Below is a small trained network, with its code and all its weights. Each question gives an input and a target symbol and asks what happens when units are switched off, that is, made to give their printed mean instead of their output.

import numpy as np


def w(rows, s, z=0):
    codes = np.array(rows[::2]) - 128.0
    scale = np.full(codes.shape[1], s)
    scale[-1] = z or s
    return codes * scale


def f(y):
    return y / 2 * (1 + np.tanh(0.7978845608 * (y + 0.044715 * y**3)))


def softmax(a):
    e = np.exp(a - a.max(-1, keepdims=True))
    return e / e.sum(-1, keepdims=True)


def log_softmax(a):
    a = a - a.max(-1, keepdims=True)
    return a - np.log(np.exp(a).sum(-1, keepdims=True))


def net(x, mask):
    ids = ['αβγδεημξπστφψ'.index(c) for c in x.split()]
    T = len(ids)
    res = E[ids] + P[:T]
    u = 0
    for l in range(2):
        q, k, v = (res @ M[l].T for M in (Q, K, V))
        z = softmax(np.where(np.tri(T) > 0, q @ k.T / 4**0.5, -1e9)) @ v
        res = res + np.where(mask[u], z, O[l][:, -1]) @ O[l][:, :-1]
        u += 1
        y = f(res @ A[l][:, :-1].T + A[l][:, -1])
        res = res + np.where(mask[u : u + 12], y, B[l][:, -1]) @ B[l][:, :-1]
        u += 12
    return log_softmax(res[-1] @ U[:, :-1].T + U[:, -1])


Q, K, V, O, A, B = {}, {}, {}, {}, {}, {}
E = w([
[7,217,181,128],'α',
[72,176,93,172],'β',
[80,154,89,178],'γ',
[130,159,70,128],'δ',
[103,140,78,176],'ε',
[113,156,71,161],'η',
[131,134,78,123],'μ',
[98,180,84,144],'ξ',
[130,182,79,78],'π',
[101,109,97,185],'σ',
[63,124,118,194],'τ',
[112,125,86,155],'φ',
[34,157,137,187],'ψ',
],0.016)
P = w([
[202,150,138,245],'0',
[76,91,54,103],'1',
[165,47,156,123],'2',
[79,87,60,101],'3',
[163,34,169,110],'4',
[77,85,60,95],'5',
[161,30,179,99],'6',
[79,87,59,95],'7',
[163,30,183,92],'8',
[79,89,58,93],'9',
[162,30,190,85],'10',
],0.012)
Q[0] = w([
[245,70,236,187],'L0H1',
[171,224,163,62],'L0H1',
[177,170,239,194],'L0H1',
[33,110,47,113],'L0H1',
],0.012)
K[0] = w([
[57,1,24,93],'L0H1',
[211,228,240,25],'L0H1',
[21,77,200,125],'L0H1',
[145,202,120,224],'L0H1',
],0.0093)
V[0] = w([
[192,61,116,159],'L0H1',
[57,111,118,136],'L0H1',
[115,141,153,131],'L0H1',
[134,246,56,23],'L0H1',
],0.012)
O[0] = w([
[72,157,119,105,89],'L0H1',
[166,144,167,112,230],'L0H1',
[154,139,113,134,136],'L0H1',
[82,5,173,166,3],'L0H1',
],0.014,0.0029)
A[0] = w([
[123,83,146,98,141],'L0N1',
[68,157,119,149,51],'L0N2',
[142,145,166,193,35],'L0N3',
[197,107,168,111,80],'L0N4',
[169,94,156,205,3],'L0N5',
[166,140,164,157,50],'L0N6',
[254,70,97,98,23],'L0N7',
[144,127,132,125,171],'L0N8',
[130,145,94,106,63],'L0N9',
[103,133,132,37,193],'L0N10',
[113,159,198,198,70],'L0N11',
[118,125,142,185,137],'L0N12',
],0.012,0.0058)
B[0] = w([
[214,172,102,124,170],'L0N1',
[202,62,92,87,198],'L0N2',
[159,62,54,138,127],'L0N3',
[128,18,114,95,161],'L0N4',
[49,247,124,95,137],'L0N5',
[163,24,69,106,127],'L0N6',
[66,222,118,176,176],'L0N7',
[126,147,163,126,156],'L0N8',
[116,54,183,81,179],'L0N9',
[127,123,96,194,255],'L0N10',
[130,162,77,179,153],'L0N11',
[156,176,87,136,159],'L0N12',
],0.015,0.0045)
Q[1] = w([
[91,147,158,135],'L1H1',
[141,147,72,198],'L1H1',
[144,89,53,78],'L1H1',
[248,113,121,233],'L1H1',
],0.017)
K[1] = w([
[99,159,136,84],'L1H1',
[100,134,146,253],'L1H1',
[231,95,13,236],'L1H1',
[154,55,239,200],'L1H1',
],0.013)
V[1] = w([
[41,104,197,78],'L1H1',
[165,133,164,253],'L1H1',
[141,122,150,246],'L1H1',
[53,55,85,237],'L1H1',
],0.0066)
O[1] = w([
[177,96,10,241,12],'L1H1',
[23,88,179,154,181],'L1H1',
[40,96,178,168,173],'L1H1',
[76,165,192,254,150],'L1H1',
],0.0063,0.011)
A[1] = w([
[169,13,168,81,1],'L1N1',
[85,82,37,93,80],'L1N2',
[191,160,128,122,235],'L1N3',
[59,54,131,126,89],'L1N4',
[112,149,157,174,75],'L1N5',
[97,134,98,133,223],'L1N6',
[246,107,144,151,222],'L1N7',
[190,94,60,114,202],'L1N8',
[110,152,121,152,242],'L1N9',
[56,44,33,140,159],'L1N10',
[90,133,57,75,60],'L1N11',
[106,34,59,197,96],'L1N12',
],0.012,0.0063)
B[1] = w([
[121,215,71,25,120],'L1N1',
[86,108,53,134,196],'L1N2',
[146,71,153,157,181],'L1N3',
[140,127,77,227,220],'L1N4',
[162,118,101,68,177],'L1N5',
[162,96,155,142,236],'L1N6',
[5,146,83,167,159],'L1N7',
[227,154,174,161,166],'L1N8',
[157,89,154,134,254],'L1N9',
[201,236,148,97,228],'L1N10',
[69,101,119,91,198],'L1N11',
[3,115,191,94,171],'L1N12',
],0.021,0.0068)
U = w([
[211,23,246,119,253],'α',
[71,2,160,179,155],'β',
[47,35,109,104,150],'γ',
[91,131,113,118,123],'δ',
[141,105,95,52,125],'ε',
[132,109,76,113,119],'η',
[174,157,167,63,101],'μ',
[172,126,124,178,61],'ξ',
[111,137,214,120,45],'π',
[150,28,67,134,65],'σ',
[148,11,128,32,65],'τ',
[220,106,112,96,80],'φ',
[104,89,189,36,84],'ψ',
],0.0064,0.0066)

Each question gives the input, a string of symbols that net reads in full, and the target symbol t.
The units are the heads (4 rows each of Q, K, V and O) and the neurons (one row each of A and B). Each row of codes is followed by its name. A weight is (code - 128) times the scale printed after its matrix; where a second scale follows, it is the last column's (O, A, B and U).
mask holds one flag per unit, layer by layer, with each layer's heads first. A switched-off unit (its flag False) gives its mean, the last column of its rows in O or B, instead of its output. The means were averaged over made-up inputs and are rounded, as every weight is.
A unit's drop is (log p(t) with every unit on - log p(t) with that unit switched off) / (log p(t) with every unit on - log p(t) with every unit switched off).
The circuit of an input: a set's keep is (log p(t) with only the set's units on - log p(t) with every unit switched off) / (log p(t) with every unit on - log p(t) with every unit switched off). Starting from the 12 units with the biggest drops (on a tie, the unit counted first), units are removed one at a time, each time the one whose removal leaves the highest keep (on an exact tie, the one counted first), for as long as the keep stays at least 0.8.
units of the circuit, in order: the units of the circuit, biggest drop first
unit that matters most: the unit with the biggest drop
k most important neurons: the k neurons with the biggest drops, biggest first
top k neurons in layer l: the k neurons of layer l with the biggest drops, biggest first
input δ τ η π ξ γ γ τ, target δ: unit that matters most : L1N10
input γ ψ σ α α π, target γ: units of the circuit, in order : L0H1, L1N11, L1N10
input μ η γ τ ε φ τ τ μ τ, target μ: units of the circuit, in order : L1N10, L0H1
input δ μ μ δ μ τ ψ ψ σ ε, target δ: 4 most important neurons : L1N10, L1N12, L1N2, L1N4
input σ α ξ γ η μ, target σ: top 2 neurons in layer 0 : L0N9, L0N2
input τ μ σ σ τ ξ μ π α α π, target β: units of the circuit, in order : L0H1, L0N1, L1N7
input β ξ τ α β σ, target β: units of the circuit, in order : L1H1, L1N4
input β α α ξ τ π π ξ, target β: 3 most important neurons : L1N4, L1N10, L0N11
input α τ ψ τ π ψ α, target β: units of the circuit, in order : L0H1, L1N10, L1N7, L1H1
input δ ε ξ τ φ α, target δ: top 2 neurons in layer 0 : L0N2, L0N10
input σ ξ τ γ τ δ σ ξ μ φ, target σ: 2 most important neurons : L1N8, L1N2
input ξ μ σ ε ε π μ δ, target ξ: units of the circuit, in order : L1N4, L0H1, L1N10, L1H1
input β μ β τ μ ε ε φ, target β: units of the circuit, in order : L1H1, L1N4
input ξ π ψ α μ τ ξ μ μ σ, target ξ: unit that matters most : L1N4
input φ δ ε δ ψ α, target φ: 3 most important neurons : L1N8, L0N10, L0N2
input δ τ α δ τ α π η, target δ: top 3 neurons in layer 1 : L1N10, L1N12, L1N2
input φ α α σ α τ μ σ δ π, target φ: units of the circuit, in order : L1N8, L0H1, L1H1, L0N9
input ψ η ε δ σ π α μ, target ψ: units of the circuit, in order : L0H1, L1H1, L0N11, L1N11
input π τ ψ α, target π: units of the circuit, in order : L1N10, L1N12, L0H1
input η η ε τ ε ξ, target η: unit that matters most : L0H1
input μ ε ξ φ α γ α ε, target μ: 2 most important neurons : L1N10, L0N10
input ξ δ τ τ ε φ, target ξ: units of the circuit, in order : L1N4, L1N10, L0H1, L1H1
input β μ μ π α φ ε ξ α, target β: units of the circuit, in order : L0H1, L1N10, L1H1, L1N7
